Below is a small trained network, with its code and all its weights. Each question gives an input and a class and asks what happens when units are switched off, that is, made to give their printed mean instead of their output.

import numpy as np


def w(rows, s, z=0):
    codes = np.array(rows[::2]) - 128.0
    scale = np.full(codes.shape[1], s)
    scale[-1] = z or s
    return codes * scale


def f(y):
    return y / 2 * (1 + np.tanh(0.7978845608 * (y + 0.044715 * y**3)))


def log_softmax(a):
    a = a - a.max(-1, keepdims=True)
    return a - np.log(np.exp(a).sum(-1, keepdims=True))


def net(x, mask):
    res = np.array(x, float).reshape(1, 6) / 4 @ E
    y = f(res @ A[0][:, :-1].T + A[0][:, -1])
    res = res + np.where(mask, y, B[0][:, -1]) @ B[0][:, :-1]
    return log_softmax(res[-1] @ U[:, :-1].T + U[:, -1])


A, B = {}, {}
E = w([
[138,205,65,228,72,95],'x0',
[131,59,147,163,28,99],'x1',
[247,217,198,38,110,26],'x2',
[28,208,165,219,219,116],'x3',
[201,174,146,124,217,175],'x4',
[131,153,241,84,72,254],'x5',
],0.0057)
A[0] = w([
[85,121,66,173,119,75,213],'neuron 1',
[47,112,128,153,170,61,193],'neuron 2',
[202,209,126,134,193,106,164],'neuron 3',
[168,60,158,79,78,121,241],'neuron 4',
[243,150,97,65,174,77,220],'neuron 5',
[165,93,201,69,48,102,190],'neuron 6',
[91,66,61,172,127,85,223],'neuron 7',
[178,41,101,137,86,87,153],'neuron 8',
[227,55,85,127,90,111,173],'neuron 9',
[106,114,180,193,99,225,206],'neuron 10',
[125,155,77,234,107,165,194],'neuron 11',
[38,77,193,133,166,164,210],'neuron 12',
[85,119,174,74,1,144,205],'neuron 13',
[241,144,142,103,128,87,253],'neuron 14',
[53,110,87,223,92,113,181],'neuron 15',
[112,32,123,120,140,200,239],'neuron 16',
[81,127,115,198,82,210,146],'neuron 17',
[160,200,160,104,233,113,189],'neuron 18',
[105,120,95,206,143,167,78],'neuron 19',
[161,210,104,118,204,210,234],'neuron 20',
[62,141,94,182,135,190,211],'neuron 21',
[171,204,200,117,135,62,181],'neuron 22',
[100,111,183,112,96,165,190],'neuron 23',
[119,106,65,131,164,49,206],'neuron 24',
[24,121,108,228,117,155,221],'neuron 25',
[189,113,190,91,88,117,207],'neuron 26',
[52,124,130,52,202,179,223],'neuron 27',
[149,246,118,143,163,78,215],'neuron 28',
[85,93,130,148,171,195,185],'neuron 29',
[93,130,191,109,151,173,138],'neuron 30',
[48,123,96,209,88,91,188],'neuron 31',
[163,85,175,32,69,91,182],'neuron 32',
],0.009,0.0043)
B[0] = w([
[82,97,47,124,99,37,201],'neuron 1',
[99,68,47,68,188,62,197],'neuron 2',
[5,196,118,44,175,188,199],'neuron 3',
[238,148,114,129,38,177,217],'neuron 4',
[45,236,35,40,47,250,215],'neuron 5',
[253,196,183,111,18,87,220],'neuron 6',
[104,82,35,171,85,45,210],'neuron 7',
[136,88,47,101,42,79,177],'neuron 8',
[167,130,50,136,26,181,186],'neuron 9',
[176,160,225,185,211,176,225],'neuron 10',
[100,200,136,202,159,51,209],'neuron 11',
[204,41,122,174,211,156,224],'neuron 12',
[236,185,194,164,96,88,226],'neuron 13',
[102,205,95,32,27,214,214],'neuron 14',
[159,171,71,207,170,3,220],'neuron 15',
[208,82,92,212,127,191,226],'neuron 16',
[183,174,189,205,208,69,206],'neuron 17',
[58,179,157,48,212,221,218],'neuron 18',
[154,130,152,178,177,52,169],'neuron 19',
[54,139,214,167,220,183,236],'neuron 20',
[114,119,163,184,217,68,224],'neuron 21',
[99,219,137,35,91,94,206],'neuron 22',
[225,132,201,119,136,186,188],'neuron 23',
[35,39,28,73,112,93,192],'neuron 24',
[167,137,115,206,225,23,254],'neuron 25',
[189,193,145,51,37,160,202],'neuron 26',
[131,35,144,164,215,233,223],'neuron 27',
[23,201,105,35,207,110,216],'neuron 28',
[158,49,138,237,211,174,204],'neuron 29',
[165,106,189,127,189,209,178],'neuron 30',
[122,163,78,139,153,21,215],'neuron 31',
[210,196,117,106,29,99,218],'neuron 32',
],0.0059,0.0083)
U = w([
[45,155,164,182,201,200,134],'0',
[38,216,151,58,176,204,162],'1',
[143,110,3,121,47,169,71],'2',
[233,197,221,117,45,131,210],'3',
[157,31,193,184,253,235,225],'4',
[147,154,144,215,189,43,6],'5',
[40,82,53,145,164,24,86],'6',
],0.0067,0.002)

Each question gives the input, the list of numbers given to net, and the class t.
The units are the neurons (one row each of A and B). Each row of codes is followed by its name. A weight is (code - 128) times the scale printed after its matrix; where a second scale follows, it is the last column's (A, B and U).
mask holds one flag per neuron, in row order. A switched-off neuron (its flag False) gives its mean, the last column of its row in B, instead of its output. The means were averaged over made-up inputs and are rounded, as every weight is.
A unit's drop is (log p(t) with every unit on - log p(t) with that unit switched off) / (log p(t) with every unit on - log p(t) with every unit switched off).
The circuit of an input: a set's keep is (log p(t) with only the set's units on - log p(t) with every unit switched off) / (log p(t) with every unit on - log p(t) with every unit switched off). Starting from the 12 units with the biggest drops (on a tie, the unit counted first), units are removed one at a time, each time the one whose removal leaves the highest keep (on an exact tie, the one counted first), for as long as the keep stays at least 0.8.
units of the circuit, in order: the units of the circuit, biggest drop first
most important unit: the unit with the biggest drop
k most important neurons: the k neurons with the biggest drops, biggest first
drop of u: that unit's drop, to one decimal
input [-4,-8,-5,6,-8,-1], class 4: units of the circuit, in order : neuron 27
input [-6,-1,0,5,5,-3], class 4: 2 most important neurons : neuron 27; neuron 12
input [7,2,1,-4,-4,-3], class 2: units of the circuit, in order : neuron 9; neuron 8
input [-3,6,-7,6,-2,3], class 5: 3 most important neurons : neuron 15; neuron 25; neuron 31
input [-5,-6,-4,-8,3,-2], class 2: 2 most important neurons : neuron 5; neuron 10
input [-4,4,-7,-4,-7,7], class 3: 2 most important neurons : neuron 13; neuron 6
input [-8,6,-1,2,-7,-1], class 3: 4 most important neurons : neuron 13; neuron 6; neuron 4; neuron 32
input [-3,2,8,-7,0,-6], class 2: 4 most important neurons : neuron 5; neuron 9; neuron 8; neuron 24
input [-5,8,-6,-5,7,6], class 3: 2 most important neurons : neuron 6; neuron 4
input [-6,-3,5,-1,-5,-2], class 3: 2 most important neurons : neuron 6; neuron 32
input [-5,-7,8,-2,-2,3], class 1: 2 most important neurons : neuron 5; neuron 18
input [2,8,2,-5,6,-2], class 2: drop of neuron 6 : -0.2
input [-2,-7,-3,2,-4,-3], class 6: drop of neuron 2 : 0.1
input [-1,-8,8,2,-1,7], class 1: drop of neuron 25 : 0.0
input [-2,4,0,3,1,7], class 4: most important unit : neuron 12
